Below is a small trained network, with its code and all its weights. Each question gives an input and a class and asks what happens when units are switched off, that is, made to give their printed mean instead of their output.

import numpy as np


def w(rows, s, z=0):
    codes = np.array(rows[::2]) - 128.0
    scale = np.full(codes.shape[1], s)
    scale[-1] = z or s
    return codes * scale


def norm(h):
    return h / np.sqrt((h * h).mean(-1, keepdims=True) + 1e-5)


def f(y):
    return y / 2 * (1 + np.tanh(0.7978845608 * (y + 0.044715 * y**3)))


def log_softmax(a):
    a = a - a.max(-1, keepdims=True)
    return a - np.log(np.exp(a).sum(-1, keepdims=True))


def net(x, mask):
    res = np.array(x, float).reshape(1, 7) / 4 @ E
    u = 0
    for l in range(3):
        y = f(norm(res) @ A[l][:, :-1].T + A[l][:, -1])
        res = res + np.where(mask[u : u + 11], y, B[l][:, -1]) @ B[l][:, :-1]
        u += 11
    return log_softmax(norm(res)[-1] @ U[:, :-1].T + U[:, -1])


A, B = {}, {}
E = w([
[75,167,90,131,1,106,99,173,61,196],'x0',
[82,99,114,158,209,122,180,242,31,145],'x1',
[119,133,121,122,132,126,134,120,124,129],'x2',
[132,130,158,149,119,131,154,126,130,133],'x3',
[175,152,10,225,124,127,156,119,122,132],'x4',
[150,118,145,144,120,138,121,148,140,135],'x5',
[127,141,129,133,132,121,117,131,125,124],'x6',
],0.0099)
A[0] = w([
[152,116,130,123,124,99,107,129,125,118,54],'0.n1',
[74,81,173,133,184,98,126,204,61,170,35],'0.n2',
[110,183,180,33,130,189,125,145,114,185,28],'0.n3',
[54,164,116,120,86,92,125,193,157,164,23],'0.n4',
[55,125,154,138,2,141,92,158,99,142,49],'0.n5',
[138,137,161,122,65,125,56,44,155,119,21],'0.n6',
[183,162,103,138,128,163,147,141,141,185,2],'0.n7',
[111,210,126,109,147,40,171,111,133,121,97],'0.n8',
[166,144,52,160,99,128,164,125,94,98,82],'0.n9',
[110,138,222,51,92,100,111,179,118,85,13],'0.n10',
[71,136,197,122,145,160,102,152,133,39,65],'0.n11',
],0.0086,0.0034)
B[0] = w([
[139,135,113,113,122,113,108,132,125,125,113],'0.n1',
[78,186,63,77,90,234,129,182,205,93,253],'0.n2',
[111,24,68,235,122,60,109,101,168,169,185],'0.n3',
[192,107,233,157,126,168,93,103,47,117,184],'0.n4',
[254,130,89,72,156,108,124,73,61,133,250],'0.n5',
[93,191,163,89,99,169,180,228,177,133,233],'0.n6',
[95,104,117,105,131,74,134,128,144,140,130],'0.n7',
[174,116,121,116,117,189,118,173,145,124,129],'0.n8',
[56,75,146,226,136,110,101,121,159,183,202],'0.n9',
[55,26,111,164,116,53,135,94,200,140,215],'0.n10',
[112,85,89,124,178,101,145,83,175,108,183],'0.n11',
],0.0085,0.0057)
A[1] = w([
[163,171,132,70,69,126,140,106,160,99,68],'1.n1',
[136,141,104,123,68,140,118,117,210,131,162],'1.n2',
[112,159,118,157,97,100,116,142,84,157,72],'1.n3',
[146,119,175,115,245,133,157,107,164,21,54],'1.n4',
[97,160,156,131,65,124,130,96,44,97,41],'1.n5',
[88,151,113,136,123,221,130,158,98,92,17],'1.n6',
[92,140,82,97,121,127,121,120,113,96,2],'1.n7',
[150,107,121,156,145,105,80,138,140,130,156],'1.n8',
[142,191,125,220,125,110,95,136,146,140,57],'1.n9',
[108,132,114,114,166,135,143,166,89,111,37],'1.n10',
[124,125,133,156,149,164,153,196,98,119,73],'1.n11',
],0.011,0.0025)
B[1] = w([
[64,200,136,83,155,165,137,214,127,65,185],'1.n1',
[81,136,167,155,167,172,245,198,48,78,218],'1.n2',
[208,65,156,92,152,139,202,65,172,129,161],'1.n3',
[236,150,86,72,2,103,60,153,52,220,254],'1.n4',
[238,76,142,97,159,128,67,183,134,146,152],'1.n5',
[148,160,116,106,147,190,140,184,148,71,177],'1.n6',
[158,166,126,154,195,128,148,126,147,141,129],'1.n7',
[100,99,120,80,138,143,236,95,85,131,152],'1.n8',
[98,61,120,66,220,41,105,86,168,51,175],'1.n9',
[106,143,253,92,142,149,135,151,143,96,154],'1.n10',
[76,167,170,60,65,138,148,112,166,67,173],'1.n11',
],0.0072,0.0086)
A[2] = w([
[69,232,156,130,167,166,140,203,140,138,43],'2.n1',
[124,142,80,254,200,122,152,93,132,105,43],'2.n2',
[100,89,100,173,171,104,128,103,162,133,16],'2.n3',
[130,103,149,78,120,144,63,171,169,90,196],'2.n4',
[217,154,160,140,103,163,68,129,66,186,3],'2.n5',
[79,123,151,136,177,91,115,138,153,62,132],'2.n6',
[123,209,182,119,123,161,137,94,173,56,107],'2.n7',
[207,132,130,90,136,84,134,118,38,166,90],'2.n8',
[44,83,178,135,142,81,62,111,166,144,107],'2.n9',
[115,209,163,152,96,123,166,156,150,136,56],'2.n10',
[175,174,137,133,135,152,85,128,103,201,27],'2.n11',
],0.011,0.0021)
B[2] = w([
[96,196,176,131,167,196,125,151,104,9,255],'2.n1',
[56,77,173,145,74,109,113,53,177,160,186],'2.n2',
[124,140,164,189,86,62,169,138,197,179,174],'2.n3',
[113,157,145,230,148,112,152,77,74,127,217],'2.n4',
[207,107,95,110,169,67,79,74,90,185,219],'2.n5',
[140,134,109,74,126,89,127,126,103,167,173],'2.n6',
[77,107,83,154,147,192,137,215,82,129,208],'2.n7',
[174,174,127,57,149,146,82,166,145,156,242],'2.n8',
[83,141,58,254,122,52,152,54,182,165,173],'2.n9',
[107,102,127,148,247,180,70,153,125,47,184],'2.n10',
[141,143,126,96,69,109,128,69,105,215,166],'2.n11',
],0.0089,0.0085)
U = w([
[112,173,126,102,142,202,136,168,103,40,254],'0',
[247,141,97,56,113,108,75,104,92,200,11],'1',
[84,87,106,168,110,58,143,56,184,170,167],'2',
],0.014,0.0006)

Each question gives the input, the list of numbers given to net, and the class t.
The units are the neurons (one row each of A and B). Each row of codes is followed by its name. A weight is (code - 128) times the scale printed after its matrix; where a second scale follows, it is the last column's (A, B and U).
mask holds one flag per neuron, layer by layer. A switched-off neuron (its flag False) gives its mean, the last column of its row in B, instead of its output. The means were averaged over made-up inputs and are rounded, as every weight is.
A unit's drop is (log p(t) with every unit on - log p(t) with that unit switched off) / (log p(t) with every unit on - log p(t) with every unit switched off).
The circuit of an input: a set's keep is (log p(t) with only the set's units on - log p(t) with every unit switched off) / (log p(t) with every unit on - log p(t) with every unit switched off). Starting from the 12 units with the biggest drops (on a tie, the unit counted first), units are removed one at a time, each time the one whose removal leaves the highest keep (on an exact tie, the one counted first), for as long as the keep stays at least 0.8.
circuit, biggest first: the units of the circuit, biggest drop first
most important unit: the unit with the biggest drop
top k neurons: the k neurons with the biggest drops, biggest first
top k neurons in layer l: the k neurons of layer l with the biggest drops, biggest first
drop when u is switched off: that unit's drop, to one decimal
input [-8,4,8,1,-6,6,7], class 1: most important unit -> 1.n4
input [6,5,-2,2,0,2,-6], class 1: top 3 neurons in layer 0 -> (0.n5, 0.n4, 0.n6)
input [-8,-8,-3,6,8,-1,-4], class 0: top 4 neurons -> (0.n3, 0.n5, 1.n2, 0.n10)
input [5,-7,0,0,-8,3,-7], class 2: top 2 neurons -> (0.n10, 0.n3)
input [5,6,-5,2,-8,-6,8], class 2: top 2 neurons -> (0.n10, 0.n3)
input [0,-7,2,3,8,3,4], class 2: top 3 neurons -> (0.n9, 0.n2, 1.n9)
input [7,-7,-2,2,2,-7,-7], class 0: top 3 neurons in layer 1 -> (1.n1, 1.n4, 1.n2)
input [3,-1,4,2,3,1,2], class 1: top 4 neurons in layer 0 -> (0.n5, 0.n10, 0.n3, 0.n4)
input [6,-7,-8,5,-6,0,8], class 0: top 3 neurons -> (0.n6, 1.n1, 1.n4)
input [8,7,1,-2,5,7,-3], class 1: top 3 neurons -> (0.n5, 0.n6, 0.n4)
input [5,-6,2,-7,6,-8,-7], class 0: top 3 neurons in layer 0 -> (0.n3, 0.n6, 0.n10)
input [6,4,1,0,6,3,1], class 1: top 4 neurons -> (0.n10, 0.n3, 0.n4, 0.n5)
input [3,6,6,-2,7,-7,-7], class 2: top 2 neurons -> (0.n9, 0.n6)
input [7,5,-6,5,-6,-4,5], class 1: circuit, biggest first -> (0.n5)
input [-2,3,0,7,4,-8,3], class 2: top 3 neurons -> (0.n9, 0.n6, 0.n2)
input [-6,1,2,1,-6,1,-2], class 1: top 2 neurons -> (1.n4, 0.n9)
input [3,1,-6,1,5,1,-8], class 2: drop when 0.n9 is switched off -> 0.3
input [-6,-2,3,2,-8,-2,-3], class 2: drop when 0.n7 is switched off -> 0.0
input [-1,6,-6,4,8,-5,4], class 2: drop when 0.n9 is switched off -> 0.7
input [-7,5,-3,-6,-2,4,5], class 1: circuit, biggest first -> (1.n4)
